Below is a small trained network, with its code and all its weights. Each question gives an input and a class and asks what happens when units are switched off, that is, made to give their printed mean instead of their output.

import numpy as np


def w(rows, s, z=0):
    codes = np.array(rows[::2]) - 128.0
    scale = np.full(codes.shape[1], s)
    scale[-1] = z or s
    return codes * scale


def norm(h):
    return h / np.sqrt((h * h).mean(-1, keepdims=True) + 1e-5)


def f(y):
    return np.maximum(y, 0)


def log_softmax(a):
    a = a - a.max(-1, keepdims=True)
    return a - np.log(np.exp(a).sum(-1, keepdims=True))


def net(x, mask):
    res = np.array(x, float).reshape(1, 4) / 4 @ E
    u = 0
    for l in range(3):
        y = f(norm(res) @ A[l][:, :-1].T + A[l][:, -1])
        res = res + np.where(mask[u : u + 6], y, B[l][:, -1]) @ B[l][:, :-1]
        u += 6
    return log_softmax(norm(res)[-1] @ U[:, :-1].T + U[:, -1])


A, B = {}, {}
E = w([
[130,132,125,140,133,144,123,119],'x0',
[145,109,6,157,214,115,120,111],'x1',
[136,118,134,122,131,126,129,134],'x2',
[178,183,173,222,153,36,116,101],'x3',
],0.013)
A[0] = w([
[122,77,24,44,172,178,136,149,59],'L0N0',
[128,71,150,37,108,233,143,148,53],'L0N1',
[84,150,112,87,78,247,107,113,142],'L0N2',
[150,161,199,146,119,160,127,125,144],'L0N3',
[149,111,46,150,206,106,133,142,3],'L0N4',
[132,97,24,46,163,218,128,141,62],'L0N5',
],0.014,0.004)
B[0] = w([
[54,74,103,208,113,113,132,58,246],'L0N0',
[199,126,168,6,165,117,141,202,252],'L0N1',
[141,165,149,10,125,91,121,173,238],'L0N2',
[80,136,141,156,95,146,139,120,193],'L0N3',
[192,164,118,35,146,145,118,184,204],'L0N4',
[54,90,131,230,90,157,142,68,253],'L0N5',
],0.015,0.014)
A[1] = w([
[135,196,210,204,63,121,112,125,142],'L1N0',
[229,114,110,135,86,207,120,212,46],'L1N1',
[236,190,37,136,250,100,94,122,183],'L1N2',
[132,90,167,222,139,134,139,81,75],'L1N3',
[134,148,165,185,88,165,137,133,9],'L1N4',
[144,124,162,189,123,184,114,140,1],'L1N5',
],0.02,0.0016)
B[1] = w([
[135,100,148,152,140,109,96,94,249],'L1N0',
[83,136,111,114,127,91,115,106,176],'L1N1',
[152,251,44,94,162,114,121,142,235],'L1N2',
[78,113,125,97,72,144,144,148,216],'L1N3',
[146,112,169,142,138,118,125,111,185],'L1N4',
[138,112,127,109,129,122,127,123,159],'L1N5',
],0.026,0.016)
A[2] = w([
[162,138,176,36,164,44,106,148,248],'L2N0',
[96,123,167,157,65,103,85,85,172],'L2N1',
[187,90,225,248,107,93,65,60,33],'L2N2',
[109,57,158,119,150,138,135,115,100],'L2N3',
[138,108,152,17,130,147,152,175,180],'L2N4',
[99,44,17,221,140,184,135,91,158],'L2N5',
],0.019,0.0018)
B[2] = w([
[120,76,144,146,99,187,180,164,250],'L2N0',
[179,111,154,117,153,135,122,146,229],'L2N1',
[166,75,144,116,250,78,174,82,254],'L2N2',
[173,195,95,104,166,128,101,124,202],'L2N3',
[158,166,142,211,102,134,145,164,233],'L2N4',
[43,105,106,151,53,120,19,65,197],'L2N5',
],0.021,0.018)
U = w([
[147,135,179,140,63,190,194,250,163],'0',
[40,102,90,141,54,152,68,105,195],'1',
[179,86,166,132,213,92,136,99,166],'2',
[154,253,27,107,162,118,119,157,4],'3',
],0.013,0.0014)

Each question gives the input, the list of numbers given to net, and the class t.
The units are the neurons (one row each of A and B). Each row of codes is followed by its name. A weight is (code - 128) times the scale printed after its matrix; where a second scale follows, it is the last column's (A, B and U).
mask holds one flag per neuron, layer by layer. A switched-off neuron (its flag False) gives its mean, the last column of its row in B, instead of its output. The means were averaged over made-up inputs and are rounded, as every weight is.
A unit's drop is (log p(t) with every unit on - log p(t) with that unit switched off) / (log p(t) with every unit on - log p(t) with every unit switched off).
unit that matters most: the unit with the biggest drop
k most important neurons: the k neurons with the biggest drops, biggest first
k most important neurons of layer l: the k neurons of layer l with the biggest drops, biggest first
drop of u: that unit's drop, to one decimal
input [-1,-4,1,0], class 0: unit that matters most => L0N5
input [3,3,6,-6], class 1: 2 most important neurons of layer 0 => L0N5; L0N0
input [-1,0,-6,-6], class 0: 2 most important neurons => L0N1; L0N2
input [-3,0,-5,0], class 0: 2 most important neurons => L0N3; L1N0
input [3,4,0,-8], class 1: 2 most important neurons of layer 0 => L0N5; L0N0
input [-2,7,-1,1], class 3: 3 most important neurons => L0N4; L1N2; L0N3
input [-6,6,-8,1], class 3: 2 most important neurons => L0N4; L1N2
input [-5,0,8,-6], class 0: 2 most important neurons => L0N1; L0N2
input [1,1,7,4], class 3: 2 most important neurons of layer 0 => L0N5; L0N0
input [2,3,-2,1], class 3: drop of L0N4 => 2.4
input [-8,-2,5,-3], class 0: drop of L1N2 => 0.0
input [1,6,5,2], class 3: drop of L0N4 => 0.5
